Below are the code and all the weights of a small trained network. Each question names an input and a target symbol and asks about switching units off, where a switched-off unit gives its printed mean instead of its output.

import numpy as np


def w(rows, s, z=0):
    codes = np.array(rows[::2]) - 128.0
    scale = np.full(codes.shape[1], s)
    scale[-1] = z or s
    return codes * scale


def norm(h):
    return h / np.sqrt((h * h).mean(-1, keepdims=True) + 1e-5)


def f(y):
    return y / 2 * (1 + np.tanh(0.7978845608 * (y + 0.044715 * y**3)))


def softmax(a):
    e = np.exp(a - a.max(-1, keepdims=True))
    return e / e.sum(-1, keepdims=True)


def log_softmax(a):
    a = a - a.max(-1, keepdims=True)
    return a - np.log(np.exp(a).sum(-1, keepdims=True))


def net(x, mask):
    ids = ['αβδεζλπψω'.index(c) for c in x.split()]
    T = len(ids)
    res = E[ids] + P[:T]
    u = 0
    for l in range(2):
        q, k, v = (norm(res) @ M[l].T for M in (Q, K, V))
        z = softmax(np.where(np.tri(T) > 0, q @ k.T / 4**0.5, -1e9)) @ v
        res = res + np.where(mask[u], z, O[l][:, -1]) @ O[l][:, :-1]
        u += 1
        y = f(norm(res) @ A[l][:, :-1].T + A[l][:, -1])
        res = res + np.where(mask[u : u + 12], y, B[l][:, -1]) @ B[l][:, :-1]
        u += 12
    return log_softmax(norm(res)[-1] @ U[:, :-1].T + U[:, -1])


Q, K, V, O, A, B = {}, {}, {}, {}, {}, {}
E = w([
[64,86,146,51,173,153,133,117],'α',
[203,115,148,41,77,151,173,117],'β',
[106,42,141,151,55,42,153,207],'δ',
[89,30,60,124,61,150,134,104],'ε',
[107,137,224,191,209,53,157,92],'ζ',
[199,141,155,42,85,123,68,199],'λ',
[119,160,71,142,138,147,191,151],'π',
[159,169,118,39,251,74,110,79],'ψ',
[149,88,119,116,139,61,92,119],'ω',
],0.013)
P = w([
[46,174,62,40,92,42,63,76],'0',
[199,61,229,105,147,254,176,99],'1',
[180,48,202,103,159,222,171,114],'2',
[173,82,195,107,133,198,167,137],'3',
[162,94,182,114,146,170,152,133],'4',
[157,112,172,123,137,169,153,124],'5',
[157,116,159,115,134,155,160,122],'6',
[140,134,155,122,129,122,150,133],'7',
[121,136,152,124,143,104,161,125],'8',
[139,145,154,135,134,108,160,124],'9',
[111,156,150,146,148,92,168,115],'10',
[115,173,149,146,140,80,157,118],'11',
[112,178,154,166,140,85,167,126],'12',
[121,195,114,137,104,76,157,129],'13',
],0.0052)
Q[0] = w([
[100,171,252,135,180,20,66,172],'0.h0',
[239,177,98,230,58,110,130,66],'0.h0',
[109,119,64,89,172,120,221,16],'0.h0',
[232,231,164,64,117,114,174,24],'0.h0',
],0.0037)
K[0] = w([
[83,254,73,70,96,5,54,62],'0.h0',
[97,158,128,122,163,144,158,111],'0.h0',
[106,106,128,150,104,194,139,199],'0.h0',
[97,112,141,188,138,49,161,149],'0.h0',
],0.0066)
V[0] = w([
[2,195,113,148,118,90,90,102],'0.h0',
[133,135,169,57,113,117,194,91],'0.h0',
[87,170,159,81,117,94,73,125],'0.h0',
[137,80,190,100,143,160,164,149],'0.h0',
],0.0045)
O[0] = w([
[72,88,77,48,153,64,105,211,5],'0.h0',
[99,193,232,146,143,2,140,147,244],'0.h0',
[166,114,152,104,102,227,123,133,104],'0.h0',
[48,123,161,73,132,125,181,60,230],'0.h0',
],0.0063,0.0023)
A[0] = w([
[130,81,43,91,181,102,92,140,161],'0.n0',
[206,142,196,126,159,121,138,185,99],'0.n1',
[140,105,214,109,143,175,68,116,88],'0.n2',
[171,73,141,95,164,83,78,164,153],'0.n3',
[126,101,64,183,125,95,110,28,127],'0.n4',
[48,123,139,97,199,165,134,105,179],'0.n5',
[86,121,158,245,126,111,231,178,105],'0.n6',
[108,100,154,43,73,120,158,120,251],'0.n7',
[214,255,163,75,108,132,107,130,195],'0.n8',
[99,230,71,178,126,124,95,83,143],'0.n9',
[139,135,96,88,99,190,69,109,87],'0.n10',
[180,81,98,153,48,191,135,141,148],'0.n11',
],0.0067,0.002)
B[0] = w([
[146,104,200,122,194,225,91,109,141],'0.n0',
[53,114,76,134,161,101,68,57,182],'0.n1',
[81,159,31,169,123,24,113,255,151],'0.n2',
[155,207,117,183,135,180,215,194,182],'0.n3',
[17,103,136,168,148,93,139,106,187],'0.n4',
[170,230,95,100,24,216,130,151,168],'0.n5',
[210,86,17,90,44,222,88,167,231],'0.n6',
[141,149,214,222,126,181,116,45,254],'0.n7',
[102,94,145,209,201,99,230,45,194],'0.n8',
[89,30,172,83,165,4,107,79,124],'0.n9',
[51,38,28,148,66,49,40,99,120],'0.n10',
[40,129,170,165,220,164,123,127,174],'0.n11',
],0.0044,0.0052)
Q[1] = w([
[80,149,189,179,68,122,152,152],'1.h0',
[119,140,207,103,199,106,155,77],'1.h0',
[120,255,130,148,189,87,114,180],'1.h0',
[104,151,167,226,138,72,79,165],'1.h0',
],0.0097)
K[1] = w([
[77,121,119,125,40,92,112,169],'1.h0',
[82,119,176,108,184,100,95,85],'1.h0',
[106,173,92,35,132,95,66,155],'1.h0',
[96,98,121,87,92,21,1,164],'1.h0',
],0.0085)
V[1] = w([
[80,168,206,145,84,47,186,102],'1.h0',
[131,96,107,140,1,122,144,124],'1.h0',
[21,136,83,120,110,106,184,205],'1.h0',
[146,21,136,150,167,110,200,178],'1.h0',
],0.005)
O[1] = w([
[101,81,196,87,113,227,117,114,251],'1.h0',
[113,10,137,91,167,39,109,198,190],'1.h0',
[173,116,137,94,109,253,239,209,109],'1.h0',
[246,143,238,94,124,134,92,153,195],'1.h0',
],0.0066,0.0027)
A[1] = w([
[165,146,10,114,104,92,141,117,151],'1.n0',
[81,106,128,126,150,93,71,82,215],'1.n1',
[90,61,128,140,163,123,76,142,164],'1.n2',
[87,36,98,153,132,184,97,123,108],'1.n3',
[187,133,118,110,104,187,185,155,129],'1.n4',
[126,12,167,100,59,175,144,173,80],'1.n5',
[85,154,89,208,20,74,119,159,254],'1.n6',
[171,78,94,128,123,23,144,211,7],'1.n7',
[111,156,165,115,76,254,113,110,80],'1.n8',
[195,145,44,150,142,48,132,209,85],'1.n9',
[67,34,64,185,60,174,65,75,16],'1.n10',
[80,127,177,196,110,98,192,116,139],'1.n11',
],0.0073,0.0021)
B[1] = w([
[162,98,192,179,57,146,165,216,138],'1.n0',
[143,153,143,194,91,182,206,177,181],'1.n1',
[75,159,180,214,125,109,209,69,169],'1.n2',
[31,179,143,209,163,54,126,99,189],'1.n3',
[75,162,122,99,80,63,193,182,160],'1.n4',
[106,153,74,213,202,169,94,187,254],'1.n5',
[127,77,133,69,175,223,14,235,162],'1.n6',
[132,99,65,3,223,83,54,161,182],'1.n7',
[31,156,107,51,118,33,16,186,195],'1.n8',
[116,113,115,112,40,50,113,58,165],'1.n9',
[65,150,52,240,159,82,140,109,214],'1.n10',
[151,50,56,63,78,152,126,91,226],'1.n11',
],0.0059,0.0062)
U = w([
[117,78,53,81,161,230,174,121,5],'α',
[163,74,254,151,84,111,122,97,120],'β',
[145,92,215,136,224,156,147,215,141],'δ',
[150,66,92,71,198,39,141,99,107],'ε',
[59,162,172,55,119,134,98,160,163],'ζ',
[44,91,108,214,145,90,167,114,122],'λ',
[162,163,107,142,78,121,235,184,173],'π',
[193,195,89,130,204,209,107,121,218],'ψ',
[205,162,143,191,97,49,68,134,109],'ω',
],0.0068,0.0024)

Each question gives the input, a string of symbols that net reads in full, and the target symbol t.
The units are the heads (4 rows each of Q, K, V and O) and the neurons (one row each of A and B). Each row of codes is followed by its name. A weight is (code - 128) times the scale printed after its matrix; where a second scale follows, it is the last column's (O, A, B and U).
mask holds one flag per unit, layer by layer, with each layer's heads first. A switched-off unit (its flag False) gives its mean, the last column of its rows in O or B, instead of its output. The means were averaged over made-up inputs and are rounded, as every weight is.
A unit's drop is (log p(t) with every unit on - log p(t) with that unit switched off) / (log p(t) with every unit on - log p(t) with every unit switched off).
The circuit of an input: a set's keep is (log p(t) with only the set's units on - log p(t) with every unit switched off) / (log p(t) with every unit on - log p(t) with every unit switched off). Starting from the 12 units with the biggest drops (on a tie, the unit counted first), units are removed one at a time, each time the one whose removal leaves the highest keep (on an exact tie, the one counted first), for as long as the keep stays at least 0.8.
units of the circuit, in order: the units of the circuit, biggest drop first
unit that matters most: the unit with the biggest drop
k most important neurons: the k neurons with the biggest drops, biggest first
k most important neurons of layer l: the k neurons of layer l with the biggest drops, biggest first
input λ ε β ψ ε δ δ ε α α, target ζ: units of the circuit, in order -> [1.n8 0.n5]
input β ε π α ζ β ω δ, target δ: units of the circuit, in order -> [1.h0]
input ζ β δ ω, target ζ: units of the circuit, in order -> [1.h0 1.n8 0.n3 0.h0]
input ζ α λ, target ζ: units of the circuit, in order -> [1.h0 1.n8 0.n6]
input δ ε ε ε ζ β λ, target δ: units of the circuit, in order -> [1.h0 0.n8 0.n6]
input ζ π ζ β ω, target ζ: units of the circuit, in order -> [1.h0 0.n3 1.n8 0.h0]
input δ ε ω ζ ω, target δ: units of the circuit, in order -> [0.n3 1.h0]
input δ ζ ζ ε π ψ ε λ α ζ ε ε ω, target δ: units of the circuit, in order -> [1.h0 0.n3]
input ε ζ ζ β π π, target π: units of the circuit, in order -> [1.n4 0.n6]
input ζ ε δ ω δ ω π ε ω ε δ ζ ε π, target ε: units of the circuit, in order -> [0.n9 1.n7 1.h0 0.n6]
input ω ζ ε ψ α α ζ λ, target ω: 4 most important neurons -> [0.n0 0.n8 0.n6 1.n9]
input β α ψ ε ψ ε ω, target β: 2 most important neurons -> [1.n5 0.n8]
input ε π ε ζ α ζ ω ω, target ε: 2 most important neurons -> [0.n3 1.n7]
input π ζ π δ λ δ α δ ζ, target π: 2 most important neurons of layer 0 -> [0.n6 0.n8]
input ε δ α ε δ α ζ δ ε δ ε β, target β: units of the circuit, in order -> [0.n7]
input π π ε π π δ ε α ε λ ζ ψ ε ω, target π: 3 most important neurons -> [0.n3 0.n6 0.n8]
input π ε ε λ ψ ζ ω ε ε λ ψ λ, target π: 3 most important neurons -> [0.n8 0.n3 0.n6]
input ω ζ ζ α, target ζ: 2 most important neurons -> [1.n8 0.n2]
input β ε ζ ε ε α ε λ ε ε ζ, target β: 2 most important neurons -> [0.n8 1.n5]
input ε β ψ ε ζ ε ψ δ λ ζ ω ω, target ε: 4 most important neurons -> [0.n3 0.n8 1.n7 0.n6]
input π β β δ ψ ε ε ω ω, target π: 2 most important neurons -> [0.n3 0.n6]
input δ δ δ α λ ζ, target δ: unit that matters most -> 0.n8
input α ω λ ζ ζ λ ψ ζ ζ ζ, target α: 2 most important neurons of layer 0 -> [0.n6 0.n8]
input β ζ ε δ ω ζ ζ ζ β ψ ω ψ λ, target β: 2 most important neurons of layer 0 -> [0.n8 0.n5]
input ζ δ ζ ω β ε δ ε ε ζ ψ ψ λ ζ, target ζ: 2 most important neurons of layer 0 -> [0.n8 0.n6]
input ψ β α δ λ β λ β ψ β δ ω, target ψ: 2 most important neurons -> [0.n3 0.n8]
input π δ ζ α ζ, target π: 2 most important neurons -> [0.n6 0.n0]
input ε ε ψ π π ε δ α ε π, target ε: 3 most important neurons of layer 0 -> [0.n9 0.n6 0.n3]
